Here is a tiny trained network, its code and every weight. The questions are about switching its units off for an input and a class, where a switched-off unit gives its printed mean instead of its output.

import numpy as np


def w(rows, s, z=0):
    codes = np.array(rows[::2]) - 128.0
    scale = np.full(codes.shape[1], s)
    scale[-1] = z or s
    return codes * scale


def f(y):
    return y / 2 * (1 + np.tanh(0.7978845608 * (y + 0.044715 * y**3)))


def log_softmax(a):
    a = a - a.max(-1, keepdims=True)
    return a - np.log(np.exp(a).sum(-1, keepdims=True))


def net(x, mask):
    res = np.array(x, float).reshape(1, 8) / 4 @ E
    y = f(res @ A[0][:, :-1].T + A[0][:, -1])
    res = res + np.where(mask, y, B[0][:, -1]) @ B[0][:, :-1]
    return log_softmax(res[-1] @ U[:, :-1].T + U[:, -1])


A, B = {}, {}
E = w([
[129,129,128,129],'x0',
[118,19,237,108],'x1',
[138,129,128,127],'x2',
[125,127,131,129],'x3',
[136,128,127,128],'x4',
[135,128,125,128],'x5',
[106,139,102,2],'x6',
[122,130,127,129],'x7',
],0.0058)
A[0] = w([
[135,125,141,204,169],'neuron 0',
[128,122,133,126,44],'neuron 1',
[130,129,129,129,136],'neuron 2',
[126,123,121,120,135],'neuron 3',
[129,63,193,109,36],'neuron 4',
[137,134,145,178,155],'neuron 5',
[130,129,129,127,124],'neuron 6',
[121,116,108,96,122],'neuron 7',
[124,136,113,7,123],'neuron 8',
[135,108,163,114,2],'neuron 9',
[134,188,79,141,44],'neuron 10',
[127,126,126,129,104],'neuron 11',
[131,183,85,141,44],'neuron 12',
[128,155,103,139,44],'neuron 13',
[126,114,131,228,164],'neuron 14',
],0.017,0.00086)
B[0] = w([
[137,197,131,87,220],'neuron 0',
[127,125,110,133,124],'neuron 1',
[132,130,123,129,129],'neuron 2',
[121,135,128,132,129],'neuron 3',
[123,30,88,188,253],'neuron 4',
[134,166,136,96,180],'neuron 5',
[117,127,123,122,128],'neuron 6',
[143,155,132,126,143],'neuron 7',
[139,250,153,86,250],'neuron 8',
[120,91,121,144,157],'neuron 9',
[118,28,133,160,218],'neuron 10',
[136,132,127,140,126],'neuron 11',
[121,41,135,158,206],'neuron 12',
[116,87,115,135,153],'neuron 13',
[130,222,140,75,251],'neuron 14',
],0.018,0.0055)
U = w([
[137,249,140,84,251],'0',
[121,1,116,174,5],'1',
],0.0087,0.00028)

Each question gives the input, the list of numbers given to net, and the class t.
The units are the neurons (one row each of A and B). Each row of codes is followed by its name. A weight is (code - 128) times the scale printed after its matrix; where a second scale follows, it is the last column's (A, B and U).
mask holds one flag per neuron, in row order. A switched-off neuron (its flag False) gives its mean, the last column of its row in B, instead of its output. The means were averaged over made-up inputs and are rounded, as every weight is.
A unit's drop is (log p(t) with every unit on - log p(t) with that unit switched off) / (log p(t) with every unit on - log p(t) with every unit switched off).
The circuit of an input: a set's keep is (log p(t) with only the set's units on - log p(t) with every unit switched off) / (log p(t) with every unit on - log p(t) with every unit switched off). Starting from the 12 units with the biggest drops (on a tie, the unit counted first), units are removed one at a time, each time the one whose removal leaves the highest keep (on an exact tie, the one counted first), for as long as the keep stays at least 0.8.
circuit, biggest first: the units of the circuit, biggest drop first
top k neurons: the k neurons with the biggest drops, biggest first
drop of u: that unit's drop, to one decimal
input [-6,-8,5,-8,5,-6,7,-4], class 1: circuit, biggest first : neuron 10
input [-1,-4,8,5,7,-8,3,-5], class 1: top 3 neurons : neuron 14; neuron 0; neuron 10
input [1,3,-6,-1,0,1,2,-3], class 1: top 2 neurons : neuron 14; neuron 0
input [7,7,8,-1,4,8,-7,8], class 0: top 3 neurons : neuron 14; neuron 0; neuron 10
input [1,-8,-3,-5,-6,-8,-7,-6], class 1: top 4 neurons : neuron 10; neuron 12; neuron 8; neuron 13
input [6,8,0,5,8,2,-8,-6], class 0: top 4 neurons : neuron 14; neuron 0; neuron 10; neuron 5
input [3,-4,4,-4,6,-4,-1,1], class 1: drop of neuron 8 : 0.1
input [0,5,3,8,-2,-8,-7,3], class 0: drop of neuron 14 : 0.4
input [-4,6,-7,-3,6,-8,-7,-1], class 0: drop of neuron 0 : 0.3
input [-5,-8,-3,2,-7,-6,-1,-3], class 1: drop of neuron 13 : 0.0
